Below are the code and all the weights of a small trained network. Each question names an input and a class and asks about switching units off, where a switched-off unit gives its printed mean instead of its output.

import numpy as np


def w(rows, s, z=0):
    codes = np.array(rows[::2]) - 128.0
    scale = np.full(codes.shape[1], s)
    scale[-1] = z or s
    return codes * scale


def norm(h):
    return h / np.sqrt((h * h).mean(-1, keepdims=True) + 1e-5)


def f(y):
    return np.maximum(y, 0)


def log_softmax(a):
    a = a - a.max(-1, keepdims=True)
    return a - np.log(np.exp(a).sum(-1, keepdims=True))


def net(x, mask):
    res = np.array(x, float).reshape(1, 2) / 4 @ E
    u = 0
    for l in range(3):
        y = f(norm(res) @ A[l][:, :-1].T + A[l][:, -1])
        res = res + np.where(mask[u : u + 5], y, B[l][:, -1]) @ B[l][:, :-1]
        u += 5
    return log_softmax(norm(res)[-1] @ U[:, :-1].T + U[:, -1])


A, B = {}, {}
E = w([
[26,206,81,170,85,104,132,112,143,150,78],'x0',
[232,251,179,61,217,126,85,170,148,91,140],'x1',
],0.011)
A[0] = w([
[2,204,112,125,116,133,140,117,116,137,121,93],'0.n1',
[36,127,112,157,93,114,111,140,147,127,119,67],'0.n2',
[35,104,131,143,111,136,133,135,120,126,124,96],'0.n3',
[98,134,107,109,121,140,152,112,111,140,143,52],'0.n4',
[56,128,118,137,111,112,119,110,134,128,115,4],'0.n5',
],0.022,0.0021)
B[0] = w([
[50,97,161,218,128,150,136,210,114,80,96,251],'0.n1',
[142,24,134,153,129,199,222,121,91,119,112,219],'0.n2',
[92,255,75,97,117,88,91,94,168,138,140,207],'0.n3',
[119,97,70,131,114,53,77,118,135,45,147,153],'0.n4',
[156,67,125,174,77,201,141,183,128,208,81,193],'0.n5',
],0.015,0.022)
A[1] = w([
[110,120,10,83,46,81,125,25,160,182,169,56],'1.n1',
[108,142,145,149,85,38,112,113,126,155,125,9],'1.n2',
[6,179,132,205,107,65,79,164,147,84,94,93],'1.n3',
[88,166,92,139,101,108,117,82,141,151,96,70],'1.n4',
[254,74,164,78,175,142,138,130,107,119,146,105],'1.n5',
],0.016,0.0013)
B[1] = w([
[49,183,253,80,204,189,154,87,70,172,135,177],'1.n1',
[94,155,135,122,124,156,117,154,142,111,112,135],'1.n2',
[200,156,90,91,116,101,99,39,171,141,141,232],'1.n3',
[170,60,210,168,180,95,109,205,96,92,129,150],'1.n4',
[175,107,63,120,174,142,133,236,80,20,185,253],'1.n5',
],0.016,0.02)
A[2] = w([
[95,144,253,60,173,142,162,73,100,219,120,102],'2.n1',
[148,131,146,168,127,123,99,137,146,123,136,251],'2.n2',
[59,82,91,158,35,21,156,213,125,111,103,74],'2.n3',
[115,52,81,129,137,114,161,128,51,137,183,141],'2.n4',
[72,126,252,99,171,81,103,118,125,129,145,78],'2.n5',
],0.018,0.0022)
B[2] = w([
[67,153,253,66,170,162,103,100,56,100,198,221],'2.n1',
[87,70,93,83,109,78,125,154,95,199,149,173],'2.n2',
[154,205,134,172,129,177,104,221,182,164,78,252],'2.n3',
[149,189,158,92,166,100,108,159,151,105,127,241],'2.n4',
[89,117,64,156,90,218,200,107,164,142,84,185],'2.n5',
],0.013)
U = w([
[77,73,90,63,86,38,114,139,78,220,161,69],'0',
[140,124,160,127,77,76,149,70,113,165,154,13],'1',
[34,146,254,56,160,185,168,76,42,142,173,165],'2',
[187,148,77,71,180,118,119,244,79,24,193,185],'3',
[110,119,138,116,102,53,163,58,108,155,118,3],'4',
[197,203,39,116,79,20,49,9,223,137,97,149],'5',
[87,124,93,246,58,191,151,197,167,144,35,191],'6',
[139,89,156,90,78,106,136,67,141,133,126,45],'7',
],0.01,0.005)

Each question gives the input, the list of numbers given to net, and the class t.
The units are the neurons (one row each of A and B). Each row of codes is followed by its name. A weight is (code - 128) times the scale printed after its matrix; where a second scale follows, it is the last column's (A, B and U).
mask holds one flag per neuron, layer by layer. A switched-off neuron (its flag False) gives its mean, the last column of its row in B, instead of its output. The means were averaged over made-up inputs and are rounded, as every weight is.
A unit's drop is (log p(t) with every unit on - log p(t) with that unit switched off) / (log p(t) with every unit on - log p(t) with every unit switched off).
The circuit of an input: a set's keep is (log p(t) with only the set's units on - log p(t) with every unit switched off) / (log p(t) with every unit on - log p(t) with every unit switched off). Starting from the 12 units with the biggest drops (on a tie, the unit counted first), units are removed one at a time, each time the one whose removal leaves the highest keep (on an exact tie, the one counted first), for as long as the keep stays at least 0.8.
units of the circuit, in order: the units of the circuit, biggest drop first
unit that matters most: the unit with the biggest drop
top k neurons: the k neurons with the biggest drops, biggest first
drop when u is switched off: that unit's drop, to one decimal
input [6,7], class 5: unit that matters most -> 1.n3
input [1,2], class 5: top 2 neurons -> [0.n2 0.n5]
input [1,1], class 5: units of the circuit, in order -> [0.n2 1.n3]
input [-2,-8], class 2: units of the circuit, in order -> [0.n1 1.n1]
input [-7,-5], class 2: units of the circuit, in order -> [0.n1 0.n2 1.n1]
input [4,3], class 6: top 2 neurons -> [0.n3 0.n1]
input [6,6], class 5: top 2 neurons -> [1.n3 0.n2]
input [-4,-3], class 2: top 2 neurons -> [0.n1 0.n2]
input [2,2], class 5: top 2 neurons -> [0.n2 1.n3]
input [7,6], class 5: top 4 neurons -> [1.n3 0.n2 0.n5 1.n5]
input [1,-1], class 6: drop when 1.n1 is switched off -> 0.0
input [-5,-6], class 2: drop when 0.n1 is switched off -> 3.2
input [-3,-4], class 2: drop when 1.n1 is switched off -> 0.1
